Below are the code and all the weights of a small trained network. Each question names an input and a target symbol and asks about switching units off, where a switched-off unit gives its printed mean instead of its output.

import numpy as np


def w(rows, s, z=0):
    codes = np.array(rows[::2]) - 128.0
    scale = np.full(codes.shape[1], s)
    scale[-1] = z or s
    return codes * scale


def f(y):
    return np.maximum(y, 0)


def softmax(a):
    e = np.exp(a - a.max(-1, keepdims=True))
    return e / e.sum(-1, keepdims=True)


def log_softmax(a):
    a = a - a.max(-1, keepdims=True)
    return a - np.log(np.exp(a).sum(-1, keepdims=True))


def net(x, mask):
    ids = ['αβγδεζηθλμξπτφψω'.index(c) for c in x.split()]
    T = len(ids)
    res = E[ids] + P[:T]
    q, k, v = (res @ M[0].T for M in (Q, K, V))
    z = softmax(np.where(np.tri(T) > 0, q @ k.T / 4**0.5, -1e9)) @ v
    res = res + np.where(mask[0], z, O[0][:, -1]) @ O[0][:, :-1]
    y = f(res @ A[0][:, :-1].T + A[0][:, -1])
    res = res + np.where(mask[1:13], y, B[0][:, -1]) @ B[0][:, :-1]
    return log_softmax(res[-1] @ U[:, :-1].T + U[:, -1])


Q, K, V, O, A, B = {}, {}, {}, {}, {}, {}
E = w([
[163,133,183],'α',
[155,143,116],'β',
[111,114,107],'γ',
[220,171,191],'δ',
[186,155,154],'ε',
[142,98,187],'ζ',
[170,138,128],'η',
[176,146,131],'θ',
[157,145,141],'λ',
[246,221,116],'μ',
[196,151,164],'ξ',
[87,81,174],'π',
[210,188,112],'τ',
[148,110,225],'φ',
[14,22,150],'ψ',
[86,153,51],'ω',
],0.013)
P = w([
[112,124,122],'0',
[154,99,128],'1',
[113,93,71],'2',
[80,158,135],'3',
[180,102,187],'4',
[148,87,66],'5',
[28,218,81],'6',
[120,131,251],'7',
[196,22,140],'8',
],0.025)
Q[0] = w([
[182,78,157],'H1',
[149,90,135],'H1',
[161,64,36],'H1',
[160,105,5],'H1',
],0.025)
K[0] = w([
[66,149,28],'H1',
[117,204,64],'H1',
[25,254,160],'H1',
[80,193,160],'H1',
],0.012)
V[0] = w([
[6,96,153],'H1',
[127,139,48],'H1',
[103,79,137],'H1',
[158,128,134],'H1',
],0.013)
O[0] = w([
[74,181,197,254],'H1',
[75,157,5,118],'H1',
[70,135,170,184],'H1',
[123,97,117,103],'H1',
],0.014,0.0073)
A[0] = w([
[110,145,146,89],'N1',
[184,148,2,12],'N2',
[181,163,106,57],'N3',
[116,97,131,193],'N4',
[104,167,115,26],'N5',
[154,201,134,122],'N6',
[158,122,120,84],'N7',
[79,137,101,148],'N8',
[186,173,129,107],'N9',
[148,105,175,36],'N10',
[86,183,164,82],'N11',
[117,143,157,47],'N12',
],0.015,0.011)
B[0] = w([
[152,81,63,176],'N1',
[72,155,178,168],'N2',
[57,68,106,138],'N3',
[147,226,206,174],'N4',
[197,144,210,139],'N5',
[1,113,187,156],'N6',
[70,149,61,138],'N7',
[181,219,178,165],'N8',
[94,47,95,142],'N9',
[124,216,94,145],'N10',
[149,35,12,252],'N11',
[157,115,91,173],'N12',
],0.0059,0.021)
U = w([
[171,174,158,179],'α',
[138,209,91,147],'β',
[103,250,96,171],'γ',
[192,60,105,97],'δ',
[175,135,99,122],'ε',
[133,174,156,30],'ζ',
[147,185,93,133],'η',
[149,174,91,127],'θ',
[139,165,116,152],'λ',
[127,136,16,86],'μ',
[148,150,99,81],'ξ',
[101,102,135,249],'π',
[130,171,73,98],'τ',
[146,173,204,1],'φ',
[50,94,85,45],'ψ',
[113,247,78,80],'ω',
],0.012,0.0074)

Each question gives the input, a string of symbols that net reads in full, and the target symbol t.
The units are the heads (4 rows each of Q, K, V and O) and the neurons (one row each of A and B). Each row of codes is followed by its name. A weight is (code - 128) times the scale printed after its matrix; where a second scale follows, it is the last column's (O, A, B and U).
mask holds one flag per unit, heads first, then neurons. A switched-off unit (its flag False) gives its mean, the last column of its rows in O or B, instead of its output. The means were averaged over made-up inputs and are rounded, as every weight is.
A unit's drop is (log p(t) with every unit on - log p(t) with that unit switched off) / (log p(t) with every unit on - log p(t) with every unit switched off).
The circuit of an input: a set's keep is (log p(t) with only the set's units on - log p(t) with every unit switched off) / (log p(t) with every unit on - log p(t) with every unit switched off). Starting from the 12 units with the biggest drops (on a tie, the unit counted first), units are removed one at a time, each time the one whose removal leaves the highest keep (on an exact tie, the one counted first), for as long as the keep stays at least 0.8.
circuit, biggest first: the units of the circuit, biggest drop first
unit that matters most: the unit with the biggest drop
k most important neurons: the k neurons with the biggest drops, biggest first
drop when u is switched off: that unit's drop, to one decimal
input ψ τ τ, target ψ: 4 most important neurons	N11, N6, N4, N1
input μ φ δ μ ψ ζ θ, target π: circuit, biggest first	H1, N11
input π ψ ξ θ, target π: circuit, biggest first	H1, N11, N6
input θ ψ δ ψ ζ ψ λ μ, target ψ: unit that matters most	N11
input ψ λ ψ ψ θ ξ ψ δ ω, target ψ: circuit, biggest first	N11, H1
input ψ ψ ζ μ ψ ψ δ, target ψ: circuit, biggest first	N11, N6, N4
input θ η μ ψ ζ ψ ζ μ, target π: 3 most important neurons	N11, N6, N5
input π ψ ψ ψ γ ξ, target ψ: circuit, biggest first	H1, N11, N6
input ψ β ψ δ ψ, target ψ: circuit, biggest first	H1, N11
input ψ ψ ω φ ψ ψ ξ, target ψ: circuit, biggest first	N11, N6, N4
input ψ ψ ψ ψ φ φ, target ψ: circuit, biggest first	H1, N11, N6
input ω ψ ω ζ ψ δ ω, target ψ: circuit, biggest first	H1, N11
input ψ ψ δ φ ψ α ω ψ ω, target γ: drop when H1 is switched off	0.6
input ψ ψ α δ φ δ φ, target α: circuit, biggest first	H1
input ψ ψ ζ φ π ψ ψ, target π: drop when H1 is switched off	1.4
input π ψ π δ γ ψ δ ψ, target ψ: drop when N8 is switched off	-0.3
